Below are the code and all the weights of a small trained network. Each question names an input and a target symbol and asks about switching units off, where a switched-off unit gives its printed mean instead of its output.

import numpy as np


def w(rows, s, z=0):
    codes = np.array(rows[::2]) - 128.0
    scale = np.full(codes.shape[1], s)
    scale[-1] = z or s
    return codes * scale


def f(y):
    return y / 2 * (1 + np.tanh(0.7978845608 * (y + 0.044715 * y**3)))


def softmax(a):
    e = np.exp(a - a.max(-1, keepdims=True))
    return e / e.sum(-1, keepdims=True)


def log_softmax(a):
    a = a - a.max(-1, keepdims=True)
    return a - np.log(np.exp(a).sum(-1, keepdims=True))


def net(x, mask):
    ids = ['αβελμξφω'.index(c) for c in x.split()]
    T = len(ids)
    res = E[ids] + P[:T]
    u = 0
    for l in range(2):
        r = res
        for j in range(2):
            rows = slice(2 * j, 2 * j + 2)
            q, k, v = (r @ M[l][rows].T for M in (Q, K, V))
            z = softmax(np.where(np.tri(T) > 0, q @ k.T / 2**0.5, -1e9)) @ v
            o = O[l][rows]
            res = res + np.where(mask[u + j], z, o[:, -1]) @ o[:, :-1]
        u += 2
        y = f(res @ A[l][:, :-1].T + A[l][:, -1])
        res = res + np.where(mask[u : u + 4], y, B[l][:, -1]) @ B[l][:, :-1]
        u += 4
    return log_softmax(res[-1] @ U[:, :-1].T + U[:, -1])


Q, K, V, O, A, B = {}, {}, {}, {}, {}, {}
E = w([
[123,101,60,124,46],'α',
[205,120,5,136,92],'β',
[143,210,126,184,76],'ε',
[85,153,68,127,58],'λ',
[189,15,113,57,106],'μ',
[78,173,127,145,201],'ξ',
[104,124,162,6,236],'φ',
[221,64,180,14,139],'ω',
],0.015)
P = w([
[162,175,2,82,163],'0',
[120,30,95,99,15],'1',
[79,97,102,132,58],'2',
[83,142,117,122,77],'3',
[104,112,120,71,72],'4',
[77,121,128,84,88],'5',
],0.0092)
Q[0] = w([
[159,112,83,23,146],'L0H0',
[184,153,126,114,150],'L0H0',
[120,57,32,253,115],'L0H1',
[123,105,161,68,124],'L0H1',
],0.0069)
K[0] = w([
[70,193,143,41,149],'L0H0',
[96,81,254,188,36],'L0H0',
[142,205,173,98,175],'L0H1',
[185,47,96,143,87],'L0H1',
],0.0054)
V[0] = w([
[156,219,121,103,104],'L0H0',
[31,171,166,71,222],'L0H0',
[254,193,140,88,171],'L0H1',
[96,84,139,144,63],'L0H1',
],0.0077)
O[0] = w([
[70,202,191,63,121,209],'L0H0',
[86,172,141,243,86,3],'L0H0',
[158,123,214,125,145,63],'L0H1',
[72,2,204,113,84,209],'L0H1',
],0.0092,0.0031)
A[0] = w([
[134,30,145,146,91,44],'L0N0',
[52,171,156,186,153,219],'L0N1',
[255,111,12,168,181,254],'L0N2',
[163,70,186,78,97,96],'L0N3',
],0.0094,0.0019)
B[0] = w([
[127,207,127,110,131,218],'L0N0',
[198,94,89,137,3,143],'L0N1',
[166,137,157,155,70,179],'L0N2',
[84,110,125,185,138,253],'L0N3',
],0.013,0.0058)
Q[1] = w([
[124,149,116,130,99],'L1H0',
[62,103,112,65,66],'L1H0',
[78,84,160,74,6],'L1H1',
[148,132,134,168,129],'L1H1',
],0.012)
K[1] = w([
[182,167,66,85,254],'L1H0',
[206,190,171,136,159],'L1H0',
[249,117,28,71,126],'L1H1',
[36,129,64,144,148],'L1H1',
],0.0082)
V[1] = w([
[51,59,90,200,111],'L1H0',
[111,94,167,58,128],'L1H0',
[49,149,92,151,206],'L1H1',
[68,254,81,71,102],'L1H1',
],0.0097)
O[1] = w([
[68,135,2,134,171,41],'L1H0',
[77,210,193,8,134,111],'L1H0',
[9,136,119,141,58,3],'L1H1',
[44,14,108,163,73,208],'L1H1',
],0.0093,0.014)
A[1] = w([
[102,141,242,103,112,252],'L1N0',
[136,65,119,82,172,141],'L1N1',
[58,101,86,196,116,207],'L1N2',
[106,36,147,166,1,188],'L1N3',
],0.0074,0.0025)
B[1] = w([
[117,244,33,133,88,159],'L1N0',
[107,88,110,112,73,150],'L1N1',
[106,164,82,217,209,185],'L1N2',
[81,131,147,116,154,251],'L1N3',
],0.011,0.025)
U = w([
[146,78,229,163,137,158],'α',
[171,70,93,141,193,5],'β',
[145,43,63,27,88,235],'ε',
[149,94,120,109,149,11],'λ',
[113,119,38,92,181,176],'μ',
[164,84,134,86,254,176],'ξ',
[111,108,213,102,71,150],'φ',
[138,170,82,109,124,99],'ω',
],0.0071,0.003)

Each question gives the input, a string of symbols that net reads in full, and the target symbol t.
The units are the heads (2 rows each of Q, K, V and O) and the neurons (one row each of A and B). Each row of codes is followed by its name. A weight is (code - 128) times the scale printed after its matrix; where a second scale follows, it is the last column's (O, A, B and U).
mask holds one flag per unit, layer by layer, with each layer's heads first. A switched-off unit (its flag False) gives its mean, the last column of its rows in O or B, instead of its output. The means were averaged over made-up inputs and are rounded, as every weight is.
A unit's drop is (log p(t) with every unit on - log p(t) with that unit switched off) / (log p(t) with every unit on - log p(t) with every unit switched off).
The circuit of an input: a set's keep is (log p(t) with only the set's units on - log p(t) with every unit switched off) / (log p(t) with every unit on - log p(t) with every unit switched off). Starting from all 12 units, units are removed one at a time, each time the one whose removal leaves the highest keep (on an exact tie, the one counted first), for as long as the keep stays at least 0.8.
circuit, biggest first: the units of the circuit, biggest drop first
unit that matters most: the unit with the biggest drop
k most important neurons: the k neurons with the biggest drops, biggest first
k most important neurons of layer l: the k neurons of layer l with the biggest drops, biggest first
heads that matter: for each layer, one digit per head in row order, 1 if its drop is at least 0.15 and else 0, layers parted by /
input α λ φ, target ε: 2 most important neurons of layer 0 -> [L0N2 L0N3]
input λ λ ω μ λ α, target μ: 2 most important neurons -> [L0N3 L1N2]
input ω α φ, target ω: circuit, biggest first -> [L1N0 L1H0 L0H1]
input α φ ω λ, target ε: heads that matter -> 00 / 10
input ξ ω α λ α α, target β: 2 most important neurons -> [L0N3 L0N1]
input λ λ φ ε, target μ: circuit, biggest first -> [L1H1 L1N2 L1H0]
input μ α λ λ, target ξ: circuit, biggest first -> [L1H1 L0N2 L0H0]
input φ λ λ ω, target α: heads that matter -> 11 / 10
input ε λ α λ λ α, target φ: circuit, biggest first -> [L1H0 L0H0 L0N3 L1H1]
input λ ω ω λ, target μ: circuit, biggest first -> [L0N3 L1H1 L1N2 L1H0]
input φ ξ φ α, target α: unit that matters most -> L0H0
input λ λ α α λ λ, target μ: heads that matter -> 10 / 01
input ω α λ ω α ω, target ω: 2 most important neurons -> [L1N0 L0N0]
input ω α ξ, target ω: 3 most important neurons -> [L1N0 L0N1 L1N3]
input λ α μ, target μ: 3 most important neurons -> [L0N3 L1N2 L0N0]
input ε λ ξ ε, target φ: 2 most important neurons of layer 0 -> [L0N3 L0N1]
input ω λ φ λ μ, target ω: heads that matter -> 01 / 11
input ε λ λ ε φ μ, target φ: 2 most important neurons of layer 0 -> [L0N3 L0N0]
input α λ λ ω, target ε: unit that matters most -> L1N2
input ξ α λ α ω μ, target β: 3 most important neurons of layer 0 -> [L0N1 L0N3 L0N2]
input μ λ α, target ξ: most important neuron of layer 1 -> [L1N0]
input φ λ μ, target α: 3 most important neurons -> [L0N3 L0N1 L1N0]
input ε λ φ, target φ: heads that matter -> 11 / 10
input ω λ α λ, target ω: circuit, biggest first -> [L1N0 L1H0]
